[128 = 0]
0: [110  84 109 150 148  96 151 147 135 106  94  97 118  84 131 127 133 160
 162 104 145 139 111 119 124  99  93 105 144 147 125 150 138 143 124 154
 116 142 130 116 124 128 120  86 152 112 124 138 126 155 154 156 181 141
 128  99  91 116 145]
1: [134 124 136 124 127 133 139 142 117 133  95 110 140 116 139 121 142 133
 134 109 119 117 121 120  95 131 106 114 139 132 106 131 118 117 145 138
 132 144 113 132 129 120 134 134 144 126 121 106 141 126 125 152 155 118
 139 127 144 149 117]
2: [146 164 122  98 108 189 120 110 126 130 161 123 151 103 146 102 143 135
 104 144 131 135 140 133 227 126 120 130 117 132 189  83 139  88  97 154
 113 123 161 191 118 151 150 159  79 142  17 154 122 134 116 126 147 126
 110 148 144 118 164]
3: [133 195 115 112 144 171 115 133 126 138  83 153 155 149 131 106 138 136
 123 176 123  93 125 134 211 127 172  49 115 116 166 124 126  99 100 156
 134 114 184 211 141 135 186 172 102 108  19 177 147 149 148 136 141 147
  94 190 140 149 161]
4: [144 157 143 118 107 164 125 126  96 121 122 142 150 117 126  92 142 146
 110 144 124 152 120 120 193 126 122  87 109 128 179 116 136 100 114 147
 132 124 154 174 142 137 124 152 108 134  52 139 138 147 109 126 159 135
 131 162 158 149 142]
5: [160 210 112 123 124 174 124 122 134 144 160 165 150 113 135 106 157 123
 104 154 152 119 101 130 225 131 133 110 129 110 195 116 142 107 100 149
 133 144 155 179 127 150 172 154  99 143  37 171 135 157 127 130 124 131
 110 180 139 138 169] => 2 4 3 1
6: [109 126 143 108 116 110 116 134 112 132 123 117 139 129 121 123 136 158
 143 119 138 124 118 134 125 127 137 104 148 112 144 150 132 144 133 140
 143 132 139 125 115 116 123 122 157 105 119 146 112 165 156 134 152 126
 122 142 129 123 127] => 1 0 4 5
7: [153 124 143 121 117 165 118 129 137 123 105 117 125 107 103 122 150 151
 137 117 116 122 113 123 235 119 130 114 131 116 175 100 128  73 106 145
 107 143 158 185 113 125 154 153  73 142   6 157 141 160 134 132 172 151
 106 140 126 149 142] => 2 4 5 3
8: [131  74 150 113 136  97 128 118 111 137  85  85 131  86 143 157 122 170
 153  99 141 149 123 135 121  81  96 128 145 159 116 113 135 149 164 134
 115 131 103 111 110 128 104 107 177 115 109 120 123 145 140 128 155 142
 136 113 113 127 120] => 0 1 6 4
9: [159 176 126 106 111 170 123 130 121 125  92 151 152 140 106 102 126 155
 118 156 131 104 111 114 207 107 148  61 113 123 175 115 122 116 100 143
 131 125 148 193 147 117 161 156  75 124  61 151 137 139 136 134 164 131
 133 152 124 118 166] => 4 3 5 7
10: [136 111 152 124 130 164 117 123 114 124  91  95 114  91 126 110 148 177
 124 130 112 120 132 125 189  89 111  95 116 141 175 114 102 101 105 141
 104 133 146 188 143 137 116 122  99 120   1 139 131 139 138 162 181 152
 131 136 127 154 144] => 7 4 9 2
11: [161  90 133 114 118 153 141 120  86  90 110  76 136  93 144 119 124 185
 127 132 114 127 142 110 208  90 111 113 132 141 195 104 126 137 105 149
 117 117 140 192 151 153 116 135  83 136   9 139 125 164 105 161 199 129
 125 145 123 131 137] => 10 7 4 2
12: [137  99 146 102 132 129 130 124  96 118  93  99 105  79 139 153 139 173
 137 123 141 140 116 118 150 127  97 112 108 154 149 120 120 128 122 136
 103 129 116 148 127 133  90 131 130 101  46 118 128 110 163 133 192 127
 134 108 139 132 135] => 10 8 1 0
13: [142 189 104 124 107 184 119 146 114 108 135 171 146 135 107 126 140 119
 126 148 133 116 122 117 199 146 144  77 132  78 143 108 142 111 107 125
 138 126 158 152 114 129 181 159  95 150  83 170 133 142 122 103 121 143
 115 161 143 114 154] => 5 9 4 3
14: [146 255 124 116 108 180 123 125 125 148 169 199 148 153 120 113 144  67
 121 168 143 121 116 131 239 146 162  97 106  88 197 104 159  77  86 146
 144 114 180 190 111 139 213 178  77 148  92 190 132 143 107 104  76 123
 102 195 146 129 164] => 5 13 3 2
15: [137 155 134 112 115 176 115 117  99 113 118 146 157 117 132  97 135 152
 138 122 146 127 133 125 223 107 130 101 117 135 183 107 131 110 111 156
 102 104 152 189 143 130 183 159 106 148  55 174 131 142 114 150 169 133
 132 136 122 128 162] => 9 4 2 7
16: [142 255 124 150 122 185 109 131 126 138 140 226 177 151 127 123 117  76
 106 166 161 128 128 129 255 144 153  73 111  94 195 122 151  78  73 154
 152 122 191 219 145 135 225 174  55 191 102 171 162 144  95  88  94 121
 104 216 146 104 174] => 14 5 13 3
17: [125  79 144 117 131 123 145 132 113 130  78  66 135  99 120 123 124 190
 148 109 110 132 138 129 153 113 111 100 105 150 143 148 136 141 134 151
 100 117 128 157 148 119 108  99 121 110  65 154 102 147 141 161 183 164
 118 106 100 132 135] => 12 0 10 8
18: [134 234  97 130 122 171 112 120 128 165 170 195 152 146 110 113 146  82
 114 180 163 110 115 116 249 134 142  83 145  72 192  99 147  75  60 153
 163 126 196 209 139 142 205 177  78 148  46 180 143 140  83  76  91 106
 108 196 148 130 171] => 14 16 5 13
19: [130  91 149 117 108 134 135 137 101 125  97  76 130  96 111 142 121 195
 120 127 130 134 140 131 107 112  99 118 125 171 125 137 129 158 133 140
  97 138 143 123 140 138  73  94 189 112  90 121 110 129 153 161 215 120
 131 104 135 151 105] => 12 8 17 0
20: [153 106 143 127 108 148 129 131 119 103 124 116 111 102 135 113 142 154
 109 141 137 127 144 104 179 118 111 149 122 147 152  94 132 114 112 161
 113 142 141 156 127 146 116 128 128 125  67 147 134 142 118 127 159 122
 116 119 130 146 136] => 4 12 10 11
21: [125  77 158 124 135 116 120  97 113 111  75  61 142 102 120 118  96 164
 154 132 109 121 146 126 160 102 100 112 139 135 152 112 131 138 125 139
 115 139 134 154 169 131 112 108 126 105  53 134 126 146 128 156 203 126
 140 116 120 151 132] => 17 12 10 11
22: [168 192 113 112 117 177 137 118 134 118 108 137 154 129 121 131 132 138
 111 148 132 127 129 127 226 149 152  82 116 114 181 117 130  86  71 122
 123 115 161 198 143 120 155 181  81 131  53 166 140 162 106 120 108 128
 122 172 159 134 143] => 9 5 13 4
23: [123  46 148 127 125 123 138 114 118  98 104  68  94 101 135 145 133 157
 149 115  95 144 134 109 177 112  90 136 133 137 146 120 124 134 135 142
 114 134  94 122 138 147  92 116 135 106  69 109 110 122 126 145 206 134
 123 118 100 137 126] => 21 12 17 8
24: [123  78 179 112 133 139 134 126 115 106 151  70 120 131 123 134 148 151
 133 134 103 135 122 129 131 108 111 176 132 151 117 124 115 109 119 111
 107 140  97 130 163 145  82 146 107  86  41  92 117 130 118 141 141 101
 112 109 134 146 126] => 23 12 20 21
25: [122  64 132 119 147 113 140 108 120 113  96  79 132  67 136 164 110 160
 156 106 112 144 135 120 107 104 118 132 144 158 115 136 110 165 144 148
 112 110 111 121 124 146  85  91 144  91 138 100 120 150 155 153 172 147
 136 105 123 142 108] => 8 0 19 23
26: [146  60 162 109 126 141 158 125 140  91  59  55 114  99 132 127 146 180
 126 130  96 140 134 116 172  91 118 110 136 149 153 131 113 143 157 132
  92 121 123 157 137 138 107 108 107  97  56 130 132 161 144 175 211 119
 112 117 106 144 130] => 17 21 23 12
27: [120  93 156 102 132 111 142 149  99 102  88  68 122  67 121 122 120 195
 151 144 130 111 127 118 185  98 109 104 133 157 163 140 126 140 141 165
 110 136 128 176 155 147 105 100 107  89   2 148 103 148 153 172 208 154
 129 112 112 155 144] => 17 21 10 26
28: [156 180 106 122 139 199 112 103 104  99 119 168 155 120 144 109 134 120
 126 145 136 127 147 139 255 101 140  62 109  97 211 105 140 120  84 180
 111 136 163 208 114 145 203 182  78 144  88 177 113 166 116 130 156 139
  95 165 102 122 166] => 15 5 9 22
29: [139 109 116 134 119 138 135 128 129 105 103 114 121 109 129 124 135 135
 152 138 118 133 114 128 140 141 135 119 114 133 117 151 137 128 122 138
  98 120 138 132 134 133 133 120 135 130 113 137 120 136 126 122 137 128
 135 115 110 123 153] => 1 6 20 0
30: [154 230 125 107 122 187  90 130 127 157 158 216 161 150 130 120 138 101
  87 156 144 142 113 139 213 142 150  91 118  91 166 127 132  84  93 138
 139 111 200 183 127 120 189 191  80 152  99 176 142 127 111  99  83 127
 121 186 147 125 153] => 14 16 18 13
31: [134  66 145 133 128 122 135 139 123 102  81  53 104  92 131 130 136 184
 135 124 110 116 127 127 166  81 107 132 146 163 135 108 119 131 132 133
 109 143 125 137 122 147  96 122 141  99  53 122 134 137 149 144 198 130
 133  99 118 145 131] => 23 26 21 12
32: [133  59 153 117 144 136 118 129 116 111  95  66 128  79 142 149 122 176
 126 111 131 129 135 122 175 105 114 113 149 145 140 106 135 169 130 158
 122 141 118 115 122 137  89 117 136 115  79 144 115 146 146 138 199 130
 140  91  97 148 139] => 31 23 21 17
33: [134  97 116 113 134 111 135 145 120 126 106  98 112 123 146 126 141 147
 144 137 121 104 127 116 125 111 122 136 125 117 127 141 110 124 125 119
 127 133 106 119 132 138 121  94 145 130 103 101 114 133 151 123 132 136
 107 108 123 144 122] => 29 1 6 8
34: [158 155 125  89 120 167 128 123 114 119 126 145 168 118 132 120 145 133
 113 141 142 124 117 126 246 139 137  92 114 141 178 125 137  83  95 150
 135 122 166 176 118 155 141 148  95 134  17 150 145 147 108 135 160 135
  91 172 161 140 166] => 2 4 5 22
35: [165  75 137  96 144 141 143 116 121 101 112  87 125 100 140 121 133 189
 128 136 104 134 140 117 178 100 104 126 107 131 150 104 141 114 132 144
 102 134 101 154 121 135 100 133 130  97  30 145 114 135 128 157 204 143
 130 122 124 151 144] => 31 12 23 26
36: [178 212 116 123 129 190 116 113 134 139 126 172 163 135 123 117 145 118
 115 162 159 122 107 116 249 155 126  73 115 108 195 130 141  74  81 156
 145 127 191 218 154 124 163 156  61 121  16 177 134 162 124 117 129 126
 101 179 153 138 181] => 5 22 34 3
37: [144 207 134 116 116 185 101 136 108 127 124 143 153 126 124 123 156 140
 111 154 102 116 110 119 196 115 161 118 126 104 189 118 126  93  95 138
 135 114 176 185 138 145 138 169  69 149  18 139 148 151 107 132 116 121
 117 161 151 144 156] => 22 5 4 34
38: [172 187 115 117 124 159 132 119 116 145  93 154 139 127 128 112 126 129
 116 167 128 134 113 137 215 126 144  67 116 119 154 113 152 116 109 129
 131 111 148 202 151 140 160 144  90 133  27 172 147 142 118 107 148 120
 119 180 139 132 158] => 9 22 3 4
39: [143 116 146 120 122 115 133 122 117 135  85 104 111 109 130 148 144 165
 131 134 130 116 118 121 144 131 127 102 130 145 151 145 132 119 156 128
 114 129 115 139 133 115 131 129 132 105  43 145 136 149 160 153 162 149
  97 135 132 136 132] => 12 17 6 33
40: [141 215 103 109  99 144 122 144 119 142 155 173 184 106 104 110 153 148
 117 158 138  98 123 128 216 141 121  69 108 140 178 150 150 101  83 148
 138 146 172 194 113 147 158 138 115 132  47 166 143 146 129 122 135 132
 109 189 158 136 184] => 5 34 36 38
41: [162 231 109 128 121 187 127 123 140 164 122 220 159 147 123 109 142 102
 116 157 150 135 132 148 237 144 149  75  89  73 189 118 166  65  72 138
 147 135 203 199 150 111 201 194  82 130  88 171 133 169  84 103  86 125
 105 207 129 122 166] => 14 30 16 18
42: [157 192  99 117 110 175 130 121 114 150 149 167 134 130 112 109 136 120
  99 147 125 137 127 137 233 136 147 111 126 104 196 125 148  80  87 137
 133 101 186 183 151 142 155 150 105 156  24 161 134 143 115 110 119 108
 115 183 139 150 176] => 5 37 22 38
43: [167 255  96 117 123 207 103 144 140 146 188 225 179 156 112 107 143  92
  89 161 137 134 112 133 239 149 170 100 139 100 195 112 163  76  57 172
 150 123 189 206 125 126 205 172  78 157  81 192 142 163  77  73  99 115
 116 212 141 115 151] => 14 18 16 30
44: [151 255  79 103 113 200 111 149 122 145 180 217 188 150 132 116 138  87
 131 178 158 145 101 123 247 134 160  62 104  91 202  90 134  78  64 145
 163 115 195 200 136 130 206 174  76 149  81 194 151 134  79  98  83 129
 115 193 151 132 175] => 14 43 18 16
45: [145 192 113 115 110 174 119 117 113 147 152 173 158 127 128 113 115 116
 113 146 119 116 112 114 208 132 121 100 131 121 161 120 122  99 100 145
 125 107 157 187 136 157 171 150  96 119  63 183 127 119 122 120  87 115
 134 169 137 130 181] => 5 42 13 38
46: [177 238  97 120 119 194 124 130 145 137 156 195 162 140 138 118 153  92
  95 147 148 102  98 136 246 140 152  91 110 100 176  96 152  89  93 135
 140 126 188 174 136 116 198 164 109 147  65 181 162 141  91 106  86 130
 107 185 124 115 183] => 14 30 41 44
47: [161 184 111 118 117 148 122 119 112 131 105 156 166 131 104 115 142 151
 112 158 127 108 112 122 232 138 138  69 136 113 168 111 151  93 113 137
 118 120 149 191 143 129 159 164  86 141  46 146 143 134 116 111 129 131
 116 173 128 139 169] => 38 9 22 34
48: [124  52 129 122 137 130 141 108 105  94  86  74 133  88 123 135 131 210
 137 110 124 142 121 135 210  93  91 123 133 155 167  98 115 139 126 162
  80 147 120 138 135 131 103 117 145 120  48 146 119 169 158 191 241 131
 132 104 103 135 116] => 31 32 26 35
49: [148 139 145  96 107 157 126 129 105 140 123 111 135  88 135 123 144 146
 102 139 123 127 123 120 216 112 119  95 114 135 171 123 126  93  99 130
 114 138 139 180 123 149 139 150  72 141  40 145 131 144 127 120 147 137
 120 127 137 143 157] => 4 7 2 34
50: [137  90 149 106 144 164 123  98 111 113 101  97 127  85 131 126 135 159
 130 145  93 128 138 120 211 119  97 104 126 120 197  69 120  78  94 157
 114 143 144 197 150 150 120 141  66 126   1 173 138 147 142 145 180 137
 120 124 130 151 161] => 10 7 11 49
51: [111 135 122 134 138 109 136 105 117 142 142 129 140 119 121 131 120 132
 158 117 121 115 132 143 136 138 118 134 125 116 133 156 124 122 127 137
 135 118 135 126 126 133 144 123 150 121 137 123 119 128 149 134 118 127
 138 130 143 114 142] => 6 29 1 33
52: [138  81 151 126 122 112 130 105 109 114 101  87 106  80 126 141 124 176
 141 143 116 137 125 125 149  94 101 125 156 151 140 122 125 138 134 148
 113 125  98 127 115 156  82 121 152 111  62 126 110 140 154 159 167 142
 153  98 105 144 126] => 31 32 23 12
53: [155 170 149 125 115 183 134 117 121 136 138 143 142 127 120  99 152 160
 136 155 131 133 122 126 220 131 116 127 118 127 193 109 127  82  89 150
 111 135 167 172 115 144 147 178  76 126  26 143 143 149 108 127 139 127
 115 158 157 132 142] => 2 4 34 37
54: [149 233  97 119 140 193 125 137 141 151 171 179 167 153 112 120 147 110
 130 151 164 109 105 120 208 134 148 109 104  93 170  88 138  71  72 127
 158 129 186 178 143 147 191 169 119 138  58 157 139 167  94 118 103 117
 124 161 154 136 135] => 46 5 18 14
55: [157 154 123 112 120 151 105 114 118 140 107 138 151 124 135 110 116 133
 112 159 124 116 111 130 191 113 134  89 105 129 160 126 133 114  97 143
 125 135 146 191 147 138 158 175  89 140  64 176 133 145 124 121 148 126
 141 172 136 130 151] => 9 38 4 47
56: [147 106 149  90 131 151 140 113 109 105  85  77 118 119 143 116 145 166
 119 156 117 126 141 115 199 102 113 117 116 142 182 108 128  94 115 131
 118 123 131 181 141 143 123 128 110 113   1 141 115 150 144 171 173 123
 121 148 145 134 154] => 10 11 35 50
57: [139 145 128 119 120 149 119 118 117 120 133 114 154  88 106 110 151 153
 134 133 128 118 112 127 221 118 123 116 121 119 193 120 135 116 112 145
 113 121 139 178 145 131 138 133 101 113  46 166 138 164 113 145 176 129
 122 127 129 118 156] => 15 49 4 7
58: [159 183 117 127 120 157 112 125 136 141 149 170 155 142 133 116 122 118
 111 154 140 146 122 105 215 144 137 103 118 109 153 129 140 115  94 147
 115 107 152 159 137 128 144 165 111 143  91 182 126 149  97 110 111 114
 125 153 122 129 170] => 45 13 55 5
59: [134  31 128 112 113 113 131 141  99 124 162  39 131 104  98 144 148 210
 163 131 133 147 127 106 133  96  80 161 122 150 129 135 128 136 143 152
 129 150 127  98  93 147  69  99 179  99  80 127  99 101 150 163 194 109
 139  83 148 155 143] => 19 52 31 23
60: [150 176 127 105 119 169 129 132 108 137 114 140 148 113 133 110 134 146
 104 161 142 143 115 123 180 126 145  85 109 131 175 124 143 100 105 143
 122 122 172 183 139 141 145 161  95 118   2 170 132 137 140 138 144 127
 102 171 151 136 158] => 38 4 34 55
61: [136 183 126  79 117 186 119 132 112 116 151 145 144 130 140 127 140 140
 107 160 102 123 125 141 238 129 118 120 114  93 179  98 143  97  72 134
 104 121 182 187 145 163 146 170  64 120  13 169 127 139 102 123 119 112
 120 180 144 131 160] => 2 37 53 42
62: [149  45 190 100 128 130 136 122 115  97  53  44 129  58 139 116 144 202
 145 121 100 127 159 114 195 107  98 109 123 172 184 109 132 116 136 149
  88 117 112 189 138 141  92 130  90  87  21 154 119 154 139 167 215 151
 123  98  97 131 160] => 26 27 35 17
63: [142 160 136 113 105 161 131 123 126 122 111 129 146 116 115 142 145 141
 137 145 131 138 146 121 238 120 130  82  99 126 186 108 157  91  89 163
 109 123 171 184 138 139 149 155  95 132   1 171 136 171 134 138 140 149
 111 176 125 152 158] => 34 60 7 53
64: [135  54 165 102 143 119 137 132 100  79  96  44 120  85 150 123 126 177
 141 136 102 135 141 151 159  86  94  95 125 154 156 112 113 107 142 142
  97 164  92 156 142 142  87 122 140  87  22 131 131 132 138 170 217 122
 107 120 140 162 123] => 31 35 26 21
65: [154 121 147  94  91 153 129 140 118 130 109  83 125 115 115 122 126 160
  90 161 108 121 124 123 190 103 110  98 110 142 176 137 116  99 123 148
 122 121 148 197 120 119 120 154  89 121   1 138 162 126 135 133 150 130
 124 128 151 171 151] => 49 10 56 4
66: [157 137 160 111 139 156 147 110 105 120  59  78 130  94 121 106 153 183
 102 152  90 136 141 126 173 106 129  78 125 139 140 127 146 105 128 136
 117 115 147 199 164 151 131 146  95 113   1 150 128 125 133 131 173 129
 135 163 119 167 142] => 10 56 65 49
67: [160 101 161 114 112 152 122 131  91  92 119  93 124 109 131 116 165 175
 125 145 115 138 135 123 198  93  94 131 131 134 168 103 145 121 122 145
 107 129 130 168 147 149 120 121 131 108   6 142 126 144 144 161 191 125
 111 124 143 144 141] => 56 35 10 11
68: [140 124 138  90 135 127 135 136 133 121 114  85 137 122 130 129 131 162
 130 130 141 124 109 116 144 101 116 121 125 143 125 128 127 123 147 136
 133 116 110 128 112 155 102 130 167 102  67 113 131 141 127 144 150 116
 140 120 133 155 110] => 33 1 52 39
69: [140 223 112 132 132 175 113 119 141 156 140 187 179 115 121 114 136 129
 120 140 138 113  99 130 210 151 144  81 106 123 157 131 141  93 111 142
 129 118 138 192 119 129 180 160  97 145  65 164 139 147 123 125 120 115
 108 180 142 116 158] => 5 45 47 40
70: [145 136 136 104 101 149 142 124 105 103  79 112 128 117 129 122 141 166
 150 143 108 122 131 129 227 108 103 104 112 146 173 111 148 104 127 137
 129 117 135 188 134 128 125 154 105 100  33 133 117 132 121 168 167 128
 105 126 127 152 127] => 56 67 10 57
71: [145 154 152 129 120 171 137 140 133 132 148 127 119 123 131 105 132 138
 111 152 125 129 114 123 187 137 139 121 122 131 168  99 143  99 102 122
 133 133 142 193 149 158 131 165  65 123  15 157 163 149 113 133 133 119
 112 173 150 137 152] => 53 60 4 37
